Below are the code and all the weights of a small trained network. Each question names an input and a target symbol and asks about switching units off, where a switched-off unit gives its printed mean instead of its output.

import numpy as np


def w(rows, s, z=0):
    codes = np.array(rows[::2]) - 128.0
    scale = np.full(codes.shape[1], s)
    scale[-1] = z or s
    return codes * scale


def f(y):
    return np.maximum(y, 0)


def softmax(a):
    e = np.exp(a - a.max(-1, keepdims=True))
    return e / e.sum(-1, keepdims=True)


def log_softmax(a):
    a = a - a.max(-1, keepdims=True)
    return a - np.log(np.exp(a).sum(-1, keepdims=True))


def net(x, mask):
    ids = ['αβγεηθλτφω'.index(c) for c in x.split()]
    T = len(ids)
    res = E[ids] + P[:T]
    u = 0
    for l in range(3):
        q, k, v = (res @ M[l].T for M in (Q, K, V))
        z = softmax(np.where(np.tri(T) > 0, q @ k.T / 2**0.5, -1e9)) @ v
        res = res + np.where(mask[u], z, O[l][:, -1]) @ O[l][:, :-1]
        u += 1
        y = f(res @ A[l][:, :-1].T + A[l][:, -1])
        res = res + np.where(mask[u : u + 8], y, B[l][:, -1]) @ B[l][:, :-1]
        u += 8
    return log_softmax(res[-1] @ U[:, :-1].T + U[:, -1])


Q, K, V, O, A, B = {}, {}, {}, {}, {}, {}
E = w([
[58,106,156,168,64,69,94,176,135],'α',
[174,191,109,131,123,139,173,151,230],'β',
[109,174,95,103,148,209,119,140,156],'γ',
[160,191,111,169,82,195,65,24,86],'ε',
[179,159,148,62,59,156,153,145,136],'η',
[185,148,99,158,75,159,96,56,161],'θ',
[126,98,109,116,121,196,245,169,88],'λ',
[140,114,186,150,153,130,168,44,197],'τ',
[131,178,98,70,107,121,186,36,144],'φ',
[188,75,63,141,107,164,148,151,120],'ω',
],0.011)
P = w([
[160,103,140,110,227,143,59,112,3],'0',
[212,16,159,45,155,108,86,140,227],'1',
[160,56,136,62,120,133,87,117,191],'2',
[142,89,121,86,114,144,101,129,186],'3',
[122,116,118,99,109,147,110,137,172],'4',
[114,126,108,120,102,144,122,136,161],'5',
[109,139,104,129,92,139,133,131,143],'6',
[97,150,104,139,90,136,139,132,136],'7',
[96,161,106,145,78,133,150,131,130],'8',
[92,167,100,157,76,128,153,128,123],'9',
[89,177,102,166,72,124,154,128,123],'10',
[86,185,109,170,59,126,165,127,115],'11',
[77,193,108,189,71,122,166,124,101],'12',
],0.0068)
Q[0] = w([
[110,162,4,138,13,130,104,150,166],'0.h1',
[106,36,71,216,194,124,187,107,65],'0.h1',
],0.0043)
K[0] = w([
[43,36,216,187,28,4,9,240,125],'0.h1',
[142,29,24,153,179,159,177,136,107],'0.h1',
],0.0045)
V[0] = w([
[250,101,75,46,158,255,221,122,107],'0.h1',
[39,96,154,189,82,60,157,185,86],'0.h1',
],0.0053)
O[0] = w([
[169,96,253,169,129,99,193,48,157,3],'0.h1',
[17,171,10,150,53,70,99,181,78,168],'0.h1',
],0.0054,0.00046)
A[0] = w([
[170,145,45,78,211,204,141,234,176,136],'0.n1',
[181,161,109,80,83,154,90,58,184,234],'0.n2',
[89,56,112,60,159,71,138,123,143,178],'0.n3',
[93,111,172,122,70,75,27,150,138,251],'0.n4',
[200,112,235,172,254,49,108,46,135,211],'0.n5',
[153,91,195,134,143,208,191,36,201,208],'0.n6',
[135,106,95,11,158,198,116,186,80,131],'0.n7',
[175,109,130,161,93,174,212,188,83,182],'0.n8',
],0.0063,0.0021)
B[0] = w([
[202,76,41,77,150,146,203,56,124,182],'0.n1',
[187,147,126,162,89,230,133,120,133,237],'0.n2',
[114,70,194,116,78,92,190,97,170,152],'0.n3',
[96,107,127,57,127,155,101,211,120,219],'0.n4',
[53,115,58,75,184,220,209,114,138,202],'0.n5',
[167,68,180,183,139,214,200,181,80,254],'0.n6',
[144,49,123,2,139,195,207,101,50,164],'0.n7',
[137,77,146,115,68,124,173,74,150,190],'0.n8',
],0.0061,0.0052)
Q[1] = w([
[192,92,172,116,144,36,80,94,108],'1.h1',
[240,85,254,119,206,26,61,138,151],'1.h1',
],0.0028)
K[1] = w([
[212,155,109,30,87,159,120,114,141],'1.h1',
[251,102,100,50,150,221,179,38,113],'1.h1',
],0.0032)
V[1] = w([
[2,170,131,132,103,31,39,165,204],'1.h1',
[104,127,88,143,190,162,125,76,56],'1.h1',
],0.0044)
O[1] = w([
[63,253,42,190,91,240,230,116,93,2],'1.h1',
[119,152,153,64,236,138,73,140,125,116],'1.h1',
],0.005,0.0064)
A[1] = w([
[167,3,191,42,105,87,134,150,186,250],'1.n1',
[68,111,178,136,157,150,114,108,112,147],'1.n2',
[181,92,200,109,115,80,139,104,158,148],'1.n3',
[177,90,180,139,119,164,120,40,207,198],'1.n4',
[129,240,81,168,136,146,184,82,109,72],'1.n5',
[117,81,184,152,122,125,87,151,235,222],'1.n6',
[128,116,113,148,48,112,159,145,162,251],'1.n7',
[173,206,100,81,77,139,123,109,164,160],'1.n8',
],0.0069,0.0028)
B[1] = w([
[116,147,106,81,132,22,179,96,253,252],'1.n1',
[143,157,35,95,149,116,123,195,184,139],'1.n2',
[114,135,197,159,139,52,97,124,204,186],'1.n3',
[94,213,83,204,160,119,151,172,71,200],'1.n4',
[193,15,196,71,147,102,73,163,211,152],'1.n5',
[138,86,115,105,108,104,80,254,70,180],'1.n6',
[57,116,50,128,39,130,144,121,108,175],'1.n7',
[112,141,101,125,87,207,120,116,206,156],'1.n8',
],0.0058,0.017)
Q[2] = w([
[50,87,62,102,73,75,146,253,167],'2.h1',
[127,216,100,229,157,151,193,65,141],'2.h1',
],0.0065)
K[2] = w([
[92,79,61,132,1,135,120,117,151],'2.h1',
[82,145,168,173,226,95,109,217,78],'2.h1',
],0.0066)
V[2] = w([
[44,121,165,168,174,52,2,210,51],'2.h1',
[154,187,108,196,178,198,92,77,206],'2.h1',
],0.0036)
O[2] = w([
[16,111,119,245,163,185,80,170,254,107],'2.h1',
[150,122,123,75,65,20,173,163,141,3],'2.h1',
],0.0054,0.0058)
A[2] = w([
[89,136,79,120,116,154,126,131,120,246],'2.n1',
[164,157,112,213,165,178,179,161,140,102],'2.n2',
[79,226,69,132,120,163,184,51,107,178],'2.n3',
[172,181,125,195,131,188,35,62,108,160],'2.n4',
[140,128,137,139,115,95,150,172,206,140],'2.n5',
[97,137,126,168,98,201,101,149,1,103],'2.n6',
[62,123,64,93,117,173,133,142,111,252],'2.n7',
[98,155,139,168,151,127,68,175,134,118],'2.n8',
],0.0078,0.003)
B[2] = w([
[177,137,162,153,146,93,110,158,118,194],'2.n1',
[109,158,84,58,172,140,94,179,72,154],'2.n2',
[154,176,199,194,195,95,114,101,168,187],'2.n3',
[168,82,193,111,161,106,151,184,16,145],'2.n4',
[93,150,113,122,100,173,90,114,76,253],'2.n5',
[59,131,75,67,127,220,106,1,164,168],'2.n6',
[196,113,180,160,155,85,141,150,146,219],'2.n7',
[137,49,164,125,111,178,107,102,163,154],'2.n8',
],0.0082,0.013)
U = w([
[103,81,109,108,109,195,105,65,186,72],'α',
[125,173,24,109,123,132,112,138,149,6],'β',
[192,105,181,149,213,89,128,135,141,170],'γ',
[126,113,149,88,132,150,103,110,82,61],'ε',
[114,152,98,37,83,161,137,112,115,166],'η',
[173,114,179,194,104,72,152,254,90,226],'θ',
[91,70,125,121,102,159,195,99,127,27],'λ',
[85,131,111,102,148,155,154,156,111,67],'τ',
[92,222,166,210,123,72,122,66,155,192],'φ',
[147,77,6,119,129,105,114,70,106,188],'ω',
],0.0074,0.0015)

Each question gives the input, a string of symbols that net reads in full, and the target symbol t.
The units are the heads (2 rows each of Q, K, V and O) and the neurons (one row each of A and B). Each row of codes is followed by its name. A weight is (code - 128) times the scale printed after its matrix; where a second scale follows, it is the last column's (O, A, B and U).
mask holds one flag per unit, layer by layer, with each layer's heads first. A switched-off unit (its flag False) gives its mean, the last column of its rows in O or B, instead of its output. The means were averaged over made-up inputs and are rounded, as every weight is.
A unit's drop is (log p(t) with every unit on - log p(t) with that unit switched off) / (log p(t) with every unit on - log p(t) with every unit switched off).
The circuit of an input: a set's keep is (log p(t) with only the set's units on - log p(t) with every unit switched off) / (log p(t) with every unit on - log p(t) with every unit switched off). Starting from the 12 units with the biggest drops (on a tie, the unit counted first), units are removed one at a time, each time the one whose removal leaves the highest keep (on an exact tie, the one counted first), for as long as the keep stays at least 0.8.
circuit, biggest first: the units of the circuit, biggest drop first
unit that matters most: the unit with the biggest drop
k most important neurons: the k neurons with the biggest drops, biggest first
k most important neurons of layer l: the k neurons of layer l with the biggest drops, biggest first
drop of u: that unit's drop, to one decimal
input λ α τ τ γ, target γ: unit that matters most => 0.n1
input η α η τ, target τ: 4 most important neurons => 0.n5, 2.n2, 0.n6, 1.n4
input ε ε α η β η φ, target φ: circuit, biggest first => 1.n6, 2.n3
input α η φ φ, target φ: 2 most important neurons of layer 0 => 0.n4, 0.n3
input γ γ φ λ, target γ: circuit, biggest first => 1.h1, 0.h1
input γ α β η φ φ λ θ ε, target ε: circuit, biggest first => 1.n1, 2.n4, 2.n6
input α β τ θ η, target η: circuit, biggest first => 2.h1, 2.n7, 2.n3
input η θ ε τ φ φ α η η ω γ, target γ: 3 most important neurons => 2.n5, 1.n1, 0.n1
input β τ α γ β β ω, target ω: 2 most important neurons of layer 0 => 0.n1, 0.n5
input λ α τ γ τ η ε, target ε: circuit, biggest first => 1.n1, 2.n4, 2.n6, 0.n2
input ε α η β ω ω γ τ, target τ: 2 most important neurons of layer 2 => 2.n2, 2.n7
input α λ η β, target β: 2 most important neurons of layer 2 => 2.n2, 2.n7
input α θ α τ θ α α, target φ: 4 most important neurons => 0.n6, 1.n6, 2.n6, 2.n3
input φ α β η β θ λ, target λ: unit that matters most => 0.h1
input θ η β β η φ, target γ: 2 most important neurons of layer 0 => 0.n6, 0.n5
input α γ α λ, target γ: 2 most important neurons of layer 0 => 0.n7, 0.n1
input ω η β τ λ β β α η α η, target φ: 2 most important neurons => 1.n6, 2.n3
input η θ α α η α, target η: 3 most important neurons of layer 1 => 1.n1, 1.n8, 1.n4
input λ θ λ η θ λ β ω ε, target γ: 2 most important neurons => 1.n7, 0.n6
input ε α α ω β τ ω η α τ ω τ θ, target θ: 4 most important neurons of layer 2 => 2.n4, 2.n5, 2.n1, 2.n7
input τ τ α α λ τ φ, target γ: unit that matters most => 1.n1
input φ β τ α η, target η: 2 most important neurons of layer 1 => 1.n1, 1.n8
input α α η η η λ η θ γ ω η α, target η: 2 most important neurons of layer 2 => 2.n6, 2.n3
input τ α α α α, target φ: 4 most important neurons => 0.n6, 1.n6, 2.n3, 2.n6
input ω θ γ η β β ε, target γ: drop of 1.n4 => -0.2
input φ η η γ α ε λ θ α τ η, target φ: drop of 2.n3 => 0.5
input η τ α α α, target α: drop of 1.n1 => 2.0
